Below is a small trained network, with its code and all its weights. Each question gives an input and a class and asks what happens when units are switched off, that is, made to give their printed mean instead of their output.

import numpy as np


def w(rows, s, z=0):
    codes = np.array(rows[::2]) - 128.0
    scale = np.full(codes.shape[1], s)
    scale[-1] = z or s
    return codes * scale


def f(y):
    return np.maximum(y, 0)


def log_softmax(a):
    a = a - a.max(-1, keepdims=True)
    return a - np.log(np.exp(a).sum(-1, keepdims=True))


def net(x, mask):
    res = np.array(x, float).reshape(1, 6) / 4 @ E
    y = f(res @ A[0][:, :-1].T + A[0][:, -1])
    res = res + np.where(mask, y, B[0][:, -1]) @ B[0][:, :-1]
    return log_softmax(res[-1] @ U[:, :-1].T + U[:, -1])


A, B = {}, {}
E = w([
[236,105,177,193,194,150],'x0',
[190,101,22,84,162,146],'x1',
[95,236,81,145,41,167],'x2',
[45,163,103,127,163,224],'x3',
[135,254,118,176,188,101],'x4',
[78,106,54,238,115,60],'x5',
],0.009)
A[0] = w([
[123,158,174,161,98,134,172],'N0',
[206,122,153,96,176,147,242],'N1',
[57,82,115,99,92,85,190],'N2',
[141,151,95,177,162,87,253],'N3',
[98,104,154,125,146,53,237],'N4',
[111,150,181,199,33,127,231],'N5',
[111,128,190,159,145,90,184],'N6',
[112,112,144,131,87,57,200],'N7',
[84,132,35,224,155,136,170],'N8',
[143,115,213,108,160,118,165],'N9',
[143,165,131,188,133,71,215],'N10',
[112,134,50,188,161,67,151],'N11',
[90,72,120,46,122,150,181],'N12',
[91,95,129,85,83,146,150],'N13',
[83,98,145,80,89,112,176],'N14',
[133,122,194,164,56,90,126],'N15',
[96,128,193,75,93,224,209],'N16',
[110,143,32,173,110,135,200],'N17',
[159,65,118,126,128,211,171],'N18',
[197,153,155,111,80,142,193],'N19',
[181,131,82,207,71,143,163],'N20',
[135,175,134,126,118,229,175],'N21',
[186,100,116,121,130,161,173],'N22',
[108,165,116,110,120,203,153],'N23',
[96,75,64,76,92,64,221],'N24',
[215,167,78,53,155,162,207],'N25',
[153,91,141,144,245,131,232],'N26',
[158,80,177,122,180,119,189],'N27',
[56,175,154,115,99,142,225],'N28',
],0.012,0.0036)
B[0] = w([
[125,187,201,214,103,108,187],'N0',
[78,112,75,203,90,205,250],'N1',
[182,59,145,73,154,103,206],'N2',
[48,130,100,149,90,26,215],'N3',
[133,116,192,103,64,103,203],'N4',
[184,159,185,179,162,65,237],'N5',
[98,111,226,179,102,124,195],'N6',
[161,88,161,116,73,77,201],'N7',
[53,125,100,58,164,43,222],'N8',
[48,84,164,167,86,195,215],'N9',
[87,125,157,132,62,36,216],'N10',
[71,178,76,92,190,1,215],'N11',
[198,111,112,65,153,185,215],'N12',
[173,93,175,65,159,150,192],'N13',
[181,115,163,71,143,138,195],'N14',
[204,140,164,177,74,109,205],'N15',
[156,149,175,116,186,229,245],'N16',
[113,149,122,79,150,74,216],'N17',
[172,66,51,153,213,203,208],'N18',
[162,175,82,175,83,139,207],'N19',
[155,117,106,148,148,71,203],'N20',
[106,192,148,147,187,170,220],'N21',
[110,75,37,135,149,190,198],'N22',
[93,181,134,120,202,154,207],'N23',
[172,84,119,38,114,102,228],'N24',
[113,226,32,105,66,172,254],'N25',
[31,69,129,136,116,168,246],'N26',
[97,49,141,171,72,169,232],'N27',
[150,176,199,120,190,112,226],'N28',
],0.0068,0.011)
U = w([
[49,138,98,79,162,3,204],'0',
[135,208,39,113,27,157,205],'1',
[45,47,231,192,49,173,185],'2',
[179,61,26,179,159,213,56],'3',
[236,128,237,235,16,48,138],'4',
[227,40,164,6,90,140,2],'5',
[135,186,243,116,232,198,21],'6',
],0.0074,0.00086)

Each question gives the input, the list of numbers given to net, and the class t.
The units are the neurons (one row each of A and B). Each row of codes is followed by its name. A weight is (code - 128) times the scale printed after its matrix; where a second scale follows, it is the last column's (A, B and U).
mask holds one flag per neuron, in row order. A switched-off neuron (its flag False) gives its mean, the last column of its row in B, instead of its output. The means were averaged over made-up inputs and are rounded, as every weight is.
A unit's drop is (log p(t) with every unit on - log p(t) with that unit switched off) / (log p(t) with every unit on - log p(t) with every unit switched off).
The circuit of an input: a set's keep is (log p(t) with only the set's units on - log p(t) with every unit switched off) / (log p(t) with every unit on - log p(t) with every unit switched off). Starting from the 12 units with the biggest drops (on a tie, the unit counted first), units are removed one at a time, each time the one whose removal leaves the highest keep (on an exact tie, the one counted first), for as long as the keep stays at least 0.8.
circuit, biggest first: the units of the circuit, biggest drop first
top k neurons: the k neurons with the biggest drops, biggest first
drop of u: that unit's drop, to one decimal
input [7,8,4,6,8,0], class 0: circuit, biggest first	[N8]
input [2,-6,-7,4,3,8], class 0: top 2 neurons	[N11; N8]
input [4,1,-1,-4,7,1], class 0: circuit, biggest first	[N11; N3]
input [3,7,-1,-5,7,0], class 0: top 3 neurons	[N11; N3; N10]
input [-6,0,-3,8,-4,-4], class 6: top 2 neurons	[N16; N23]
input [-5,4,5,1,-5,4], class 5: circuit, biggest first	[N24; N2]
input [1,3,-8,-3,5,-7], class 2: circuit, biggest first	[N26; N27]
input [-4,-4,8,5,4,2], class 0: top 2 neurons	[N8; N17]
input [7,3,8,2,2,-7], class 1: top 2 neurons	[N25; N19]
input [-1,5,0,7,1,-1], class 6: top 2 neurons	[N23; N21]
input [1,-5,1,-5,1,-8], class 4: top 2 neurons	[N26; N15]
input [-6,5,4,-8,-4,5], class 5: top 2 neurons	[N24; N2]
input [-7,1,6,8,-6,4], class 6: circuit, biggest first	[N28; N16]
input [8,-4,-2,5,3,4], class 2: circuit, biggest first	[N26]
input [-7,7,2,4,-1,-3], class 5: top 2 neurons	[N24; N12]
input [-6,-7,7,-6,4,-8], class 4: top 2 neurons	[N15; N5]
input [3,8,-2,-7,-3,5], class 0: top 2 neurons	[N11; N3]
input [1,3,2,3,3,-4], class 1: top 2 neurons	[N25; N5]
input [3,-1,-4,5,2,-5], class 2: drop of N26	0.4
input [2,1,-3,-7,-1,-7], class 3: drop of N22	0.2
input [-6,0,5,7,6,-3], class 6: drop of N16	0.0
input [5,5,-8,-3,3,2], class 2: drop of N26	0.1
input [8,3,-5,8,4,-1], class 3: top neuron	[N18]
